Below are the code and all the weights of a small trained network. Each question names an input and a class and asks about switching units off, where a switched-off unit gives its printed mean instead of its output.

import numpy as np


def w(rows, s, z=0):
    codes = np.array(rows[::2]) - 128.0
    scale = np.full(codes.shape[1], s)
    scale[-1] = z or s
    return codes * scale


def norm(h):
    return h / np.sqrt((h * h).mean(-1, keepdims=True) + 1e-5)


def f(y):
    return y / 2 * (1 + np.tanh(0.7978845608 * (y + 0.044715 * y**3)))


def log_softmax(a):
    a = a - a.max(-1, keepdims=True)
    return a - np.log(np.exp(a).sum(-1, keepdims=True))


def net(x, mask):
    res = np.array(x, float).reshape(1, 7) / 4 @ E
    u = 0
    for l in range(3):
        y = f(norm(res) @ A[l][:, :-1].T + A[l][:, -1])
        res = res + np.where(mask[u : u + 15], y, B[l][:, -1]) @ B[l][:, :-1]
        u += 15
    return log_softmax(norm(res)[-1] @ U[:, :-1].T + U[:, -1])


A, B = {}, {}
E = w([
[197,154,153,69,204],'x0',
[132,234,75,143,2],'x1',
[153,99,70,40,83],'x2',
[208,106,83,105,107],'x3',
[13,150,189,117,186],'x4',
[82,120,80,117,158],'x5',
[103,154,146,222,50],'x6',
],0.0043)
A[0] = w([
[208,199,27,99,94,101],'L0N1',
[190,157,140,67,84,63],'L0N2',
[217,28,104,198,67,130],'L0N3',
[39,162,125,32,53,144],'L0N4',
[179,112,132,150,78,71],'L0N5',
[157,166,144,222,127,29],'L0N6',
[193,152,218,232,12,113],'L0N7',
[71,126,211,177,178,73],'L0N8',
[166,215,90,151,208,78],'L0N9',
[127,92,144,58,121,246],'L0N10',
[107,15,214,114,134,174],'L0N11',
[155,164,51,82,177,213],'L0N12',
[98,59,4,194,101,158],'L0N13',
[101,109,166,222,141,63],'L0N14',
[235,100,254,167,64,196],'L0N15',
],0.0067,0.0013)
B[0] = w([
[108,109,101,159,172,252],'L0N1',
[74,141,155,198,150,169],'L0N2',
[43,159,101,79,88,228],'L0N3',
[44,152,120,120,164,199],'L0N4',
[173,153,125,129,146,151],'L0N5',
[103,175,98,155,111,155],'L0N6',
[181,254,131,100,150,251],'L0N7',
[149,131,110,140,99,215],'L0N8',
[93,121,94,90,175,156],'L0N9',
[112,92,163,72,81,184],'L0N10',
[156,153,166,118,74,216],'L0N11',
[102,82,182,205,142,203],'L0N12',
[162,117,89,149,115,206],'L0N13',
[117,212,208,172,90,172],'L0N14',
[94,191,105,16,163,219],'L0N15',
],0.0062,0.0033)
A[1] = w([
[166,202,135,116,138,145],'L1N1',
[85,179,149,166,56,148],'L1N2',
[160,129,155,78,168,237],'L1N3',
[166,84,185,102,226,100],'L1N4',
[203,106,182,60,188,169],'L1N5',
[133,127,137,82,219,167],'L1N6',
[96,98,184,73,198,113],'L1N7',
[221,162,89,94,81,101],'L1N8',
[115,174,158,241,119,171],'L1N9',
[162,131,1,164,82,84],'L1N10',
[123,62,130,147,56,251],'L1N11',
[145,147,37,175,92,142],'L1N12',
[120,96,102,98,117,172],'L1N13',
[194,188,139,90,136,43],'L1N14',
[220,210,131,132,193,55],'L1N15',
],0.0095,0.0024)
B[1] = w([
[119,110,46,133,97,204],'L1N1',
[105,66,171,88,122,228],'L1N2',
[204,150,43,184,42,216],'L1N3',
[210,46,62,254,74,246],'L1N4',
[112,89,140,155,45,248],'L1N5',
[101,87,160,109,52,232],'L1N6',
[106,108,101,163,86,253],'L1N7',
[148,113,167,118,145,184],'L1N8',
[250,49,194,90,164,219],'L1N9',
[154,81,131,210,235,226],'L1N10',
[205,236,116,30,174,165],'L1N11',
[94,72,69,180,233,215],'L1N12',
[196,213,149,80,128,159],'L1N13',
[120,140,161,188,162,171],'L1N14',
[41,217,194,175,88,205],'L1N15',
],0.0058,0.0046)
A[2] = w([
[156,202,182,158,40,128],'L2N1',
[30,107,147,35,140,83],'L2N2',
[148,85,197,207,44,129],'L2N3',
[106,145,208,99,62,111],'L2N4',
[175,85,196,98,165,185],'L2N5',
[134,91,64,117,137,99],'L2N6',
[172,162,106,100,112,173],'L2N7',
[144,97,218,193,162,109],'L2N8',
[159,140,118,21,120,129],'L2N9',
[74,163,134,107,110,118],'L2N10',
[113,129,146,200,92,123],'L2N11',
[130,164,2,121,133,122],'L2N12',
[172,111,220,131,152,4],'L2N13',
[167,227,129,165,116,129],'L2N14',
[121,109,208,126,88,123],'L2N15',
],0.0089,0.0021)
B[2] = w([
[87,167,57,145,142,207],'L2N1',
[70,52,126,86,129,158],'L2N2',
[199,109,191,122,54,253],'L2N3',
[170,66,125,161,158,174],'L2N4',
[105,249,173,37,66,149],'L2N5',
[157,175,129,156,182,156],'L2N6',
[135,169,92,108,47,140],'L2N7',
[149,150,180,76,191,170],'L2N8',
[155,178,2,98,135,131],'L2N9',
[99,89,112,154,93,141],'L2N10',
[122,82,68,37,185,180],'L2N11',
[192,93,189,128,174,183],'L2N12',
[103,142,224,138,157,136],'L2N13',
[50,157,178,191,54,175],'L2N14',
[195,174,164,34,244,168],'L2N15',
],0.0051,0.006)
U = w([
[148,140,254,75,159,175],'0',
[165,146,86,44,125,8],'1',
[72,231,147,190,103,183],'2',
[188,16,154,174,44,169],'3',
[149,97,100,193,234,246],'4',
[30,49,136,75,147,3],'5',
],0.015,0.002)

Each question gives the input, the list of numbers given to net, and the class t.
The units are the neurons (one row each of A and B). Each row of codes is followed by its name. A weight is (code - 128) times the scale printed after its matrix; where a second scale follows, it is the last column's (A, B and U).
mask holds one flag per neuron, layer by layer. A switched-off neuron (its flag False) gives its mean, the last column of its row in B, instead of its output. The means were averaged over made-up inputs and are rounded, as every weight is.
A unit's drop is (log p(t) with every unit on - log p(t) with that unit switched off) / (log p(t) with every unit on - log p(t) with every unit switched off).
The circuit of an input: a set's keep is (log p(t) with only the set's units on - log p(t) with every unit switched off) / (log p(t) with every unit on - log p(t) with every unit switched off). Starting from the 12 units with the biggest drops (on a tie, the unit counted first), units are removed one at a time, each time the one whose removal leaves the highest keep (on an exact tie, the one counted first), for as long as the keep stays at least 0.8.
circuit, biggest first: the units of the circuit, biggest drop first
unit that matters most: the unit with the biggest drop
k most important neurons: the k neurons with the biggest drops, biggest first
top k neurons in layer l: the k neurons of layer l with the biggest drops, biggest first
drop when u is switched off: that unit's drop, to one decimal
input [3,0,3,-1,2,0,6], class 2: circuit, biggest first -> L0N7
input [-8,-8,3,-1,-4,8,7], class 4: circuit, biggest first -> L0N13; L1N12; L1N10
input [-8,-1,4,-7,-8,-2,-4], class 4: circuit, biggest first -> L1N10; L1N12
input [4,4,-1,8,-4,-1,1], class 4: circuit, biggest first -> L0N1; L1N10
input [-2,7,-6,7,-4,-3,-3], class 2: circuit, biggest first -> L0N7; L1N15
input [2,-2,-4,0,3,7,1], class 0: 4 most important neurons -> L0N14; L0N15; L0N8; L1N9
input [3,6,3,4,4,-4,-3], class 5: 2 most important neurons -> L0N4; L0N2
input [1,-2,-5,2,4,-4,1], class 0: 3 most important neurons -> L0N14; L1N9; L2N15
input [6,4,-2,-5,4,5,8], class 0: 3 most important neurons -> L1N9; L1N2; L0N15
input [-7,3,4,4,4,-1,-6], class 5: 3 most important neurons -> L0N4; L1N4; L2N2
input [6,4,6,8,8,8,-4], class 3: 2 most important neurons -> L0N3; L0N12
input [-7,-5,-3,-3,-7,2,-2], class 1: 2 most important neurons -> L1N11; L0N11
input [0,-5,0,8,0,6,4], class 1: 2 most important neurons -> L1N11; L0N7
input [-4,-6,2,5,-4,-2,4], class 1: top neuron in layer 0 -> L0N3
input [-3,4,-7,-6,-2,3,4], class 0: 3 most important neurons -> L1N9; L1N2; L1N3
input [8,1,-7,-8,5,4,-2], class 3: top 2 neurons in layer 1 -> L1N4; L1N7
input [-8,-7,6,1,-2,3,3], class 1: drop when L1N11 is switched off -> 0.6
input [-1,0,3,4,2,8,2], class 4: drop when L0N13 is switched off -> 0.3
input [0,3,-6,4,-6,-8,8], class 2: drop when L2N1 is switched off -> 0.0
input [8,6,-2,6,-6,-5,-1], class 2: unit that matters most -> L1N15
